Here is a tiny trained network, its code and every weight. The questions are about switching its units off for an input and a class, where a switched-off unit gives its printed mean instead of its output.

import numpy as np


def w(rows, s, z=0):
    codes = np.array(rows[::2]) - 128.0
    scale = np.full(codes.shape[1], s)
    scale[-1] = z or s
    return codes * scale


def norm(h):
    return h / np.sqrt((h * h).mean(-1, keepdims=True) + 1e-5)


def f(y):
    return y / 2 * (1 + np.tanh(0.7978845608 * (y + 0.044715 * y**3)))


def log_softmax(a):
    a = a - a.max(-1, keepdims=True)
    return a - np.log(np.exp(a).sum(-1, keepdims=True))


def net(x, mask):
    res = np.array(x, float).reshape(1, 3) / 4 @ E
    u = 0
    for l in range(2):
        y = f(norm(res) @ A[l][:, :-1].T + A[l][:, -1])
        res = res + np.where(mask[u : u + 11], y, B[l][:, -1]) @ B[l][:, :-1]
        u += 11
    return log_softmax(norm(res)[-1] @ U[:, :-1].T + U[:, -1])


A, B = {}, {}
E = w([
[110,152,83,210,253,183],'x0',
[186,63,132,2,176,193],'x1',
[175,194,250,200,135,162],'x2',
],0.0093)
A[0] = w([
[122,113,105,77,146,102,73],'L0N0',
[127,80,62,74,89,132,81],'L0N1',
[245,146,137,69,153,162,82],'L0N2',
[175,115,136,210,141,135,110],'L0N3',
[102,122,117,127,209,210,87],'L0N4',
[122,75,106,86,133,90,29],'L0N5',
[168,120,132,149,115,205,112],'L0N6',
[163,150,150,125,179,163,52],'L0N7',
[102,157,70,127,189,154,15],'L0N8',
[138,177,111,175,127,47,15],'L0N9',
[129,183,113,102,132,126,3],'L0N10',
],0.013,0.0056)
B[0] = w([
[72,142,160,125,144,149,172],'L0N0',
[60,164,78,20,159,126,254],'L0N1',
[244,184,102,130,119,186,254],'L0N2',
[2,55,112,74,119,148,190],'L0N3',
[230,122,108,136,222,122,236],'L0N4',
[79,187,120,83,105,130,179],'L0N5',
[94,81,180,119,175,135,170],'L0N6',
[94,89,138,137,152,209,174],'L0N7',
[235,89,103,194,138,54,177],'L0N8',
[176,81,71,160,31,241,170],'L0N9',
[86,139,97,244,123,120,99],'L0N10',
],0.0083,0.0058)
A[1] = w([
[48,154,119,10,125,43,48],'L1N0',
[124,220,126,181,99,119,35],'L1N1',
[43,167,133,189,46,91,24],'L1N2',
[81,112,94,112,191,94,136],'L1N3',
[186,134,214,98,70,151,3],'L1N4',
[214,157,130,93,120,79,130],'L1N5',
[107,173,151,216,66,90,50],'L1N6',
[80,116,125,167,86,82,148],'L1N7',
[115,125,140,216,185,81,157],'L1N8',
[128,166,127,88,101,220,49],'L1N9',
[157,125,96,183,151,86,25],'L1N10',
],0.013,0.0046)
B[1] = w([
[126,187,140,17,124,46,254],'L1N0',
[103,78,102,75,159,163,137],'L1N1',
[105,142,60,90,136,209,192],'L1N2',
[144,145,175,185,49,94,189],'L1N3',
[130,74,108,147,54,57,186],'L1N4',
[121,124,237,197,85,134,186],'L1N5',
[91,106,86,110,118,248,175],'L1N6',
[176,152,97,93,156,181,173],'L1N7',
[73,155,129,117,79,66,177],'L1N8',
[90,130,97,171,143,76,176],'L1N9',
[121,96,50,134,153,79,143],'L1N10',
],0.011,0.0082)
U = w([
[130,164,124,27,78,61,186],'0',
[78,124,84,141,60,225,171],'1',
[181,89,251,176,13,101,92],'2',
[235,112,171,151,213,196,128],'3',
[36,140,248,205,162,160,103],'4',
[109,120,72,217,166,6,146],'5',
[132,129,157,153,112,109,2],'6',
],0.021,0.0096)

Each question gives the input, the list of numbers given to net, and the class t.
The units are the neurons (one row each of A and B). Each row of codes is followed by its name. A weight is (code - 128) times the scale printed after its matrix; where a second scale follows, it is the last column's (A, B and U).
mask holds one flag per neuron, layer by layer. A switched-off neuron (its flag False) gives its mean, the last column of its row in B, instead of its output. The means were averaged over made-up inputs and are rounded, as every weight is.
A unit's drop is (log p(t) with every unit on - log p(t) with that unit switched off) / (log p(t) with every unit on - log p(t) with every unit switched off).
The circuit of an input: a set's keep is (log p(t) with only the set's units on - log p(t) with every unit switched off) / (log p(t) with every unit on - log p(t) with every unit switched off). Starting from the 12 units with the biggest drops (on a tie, the unit counted first), units are removed one at a time, each time the one whose removal leaves the highest keep (on an exact tie, the one counted first), for as long as the keep stays at least 0.8.
units of the circuit, in order: the units of the circuit, biggest drop first
unit that matters most: the unit with the biggest drop
k most important neurons: the k neurons with the biggest drops, biggest first
k most important neurons of layer l: the k neurons of layer l with the biggest drops, biggest first
drop of u: that unit's drop, to one decimal
input [3,-6,-8], class 1: 2 most important neurons -> L0N4, L0N9
input [-2,8,0], class 3: units of the circuit, in order -> L0N2, L1N0
input [0,-4,-4], class 1: units of the circuit, in order -> L0N9, L1N0
input [8,5,-8], class 5: units of the circuit, in order -> L0N8, L1N3
input [5,-1,5], class 4: unit that matters most -> L0N3
input [-2,6,1], class 2: 2 most important neurons of layer 1 -> L1N5, L1N4
input [4,0,3], class 4: 3 most important neurons of layer 0 -> L0N3, L0N2, L0N7
input [4,-1,-7], class 5: 2 most important neurons -> L0N8, L0N3
input [8,3,-3], class 5: 2 most important neurons -> L0N8, L1N8
input [-1,7,5], class 3: 2 most important neurons of layer 1 -> L1N3, L1N8
input [7,-1,3], class 5: 2 most important neurons of layer 1 -> L1N8, L1N5
input [0,-1,7], class 4: 2 most important neurons -> L0N6, L0N3
input [-1,1,6], class 2: 2 most important neurons -> L1N4, L0N1
input [-8,-5,6], class 1: unit that matters most -> L1N6
input [7,6,-8], class 3: 2 most important neurons -> L0N4, L1N0
input [-2,-6,-5], class 1: 2 most important neurons of layer 0 -> L0N9, L0N3
input [6,-7,-3], class 1: drop of L0N9 -> 0.3
input [5,3,-1], class 3: drop of L0N4 -> 0.1
input [0,-1,6], class 4: 2 most important neurons of layer 0 -> L0N6, L0N3
input [-2,3,5], class 2: most important neuron -> L1N4
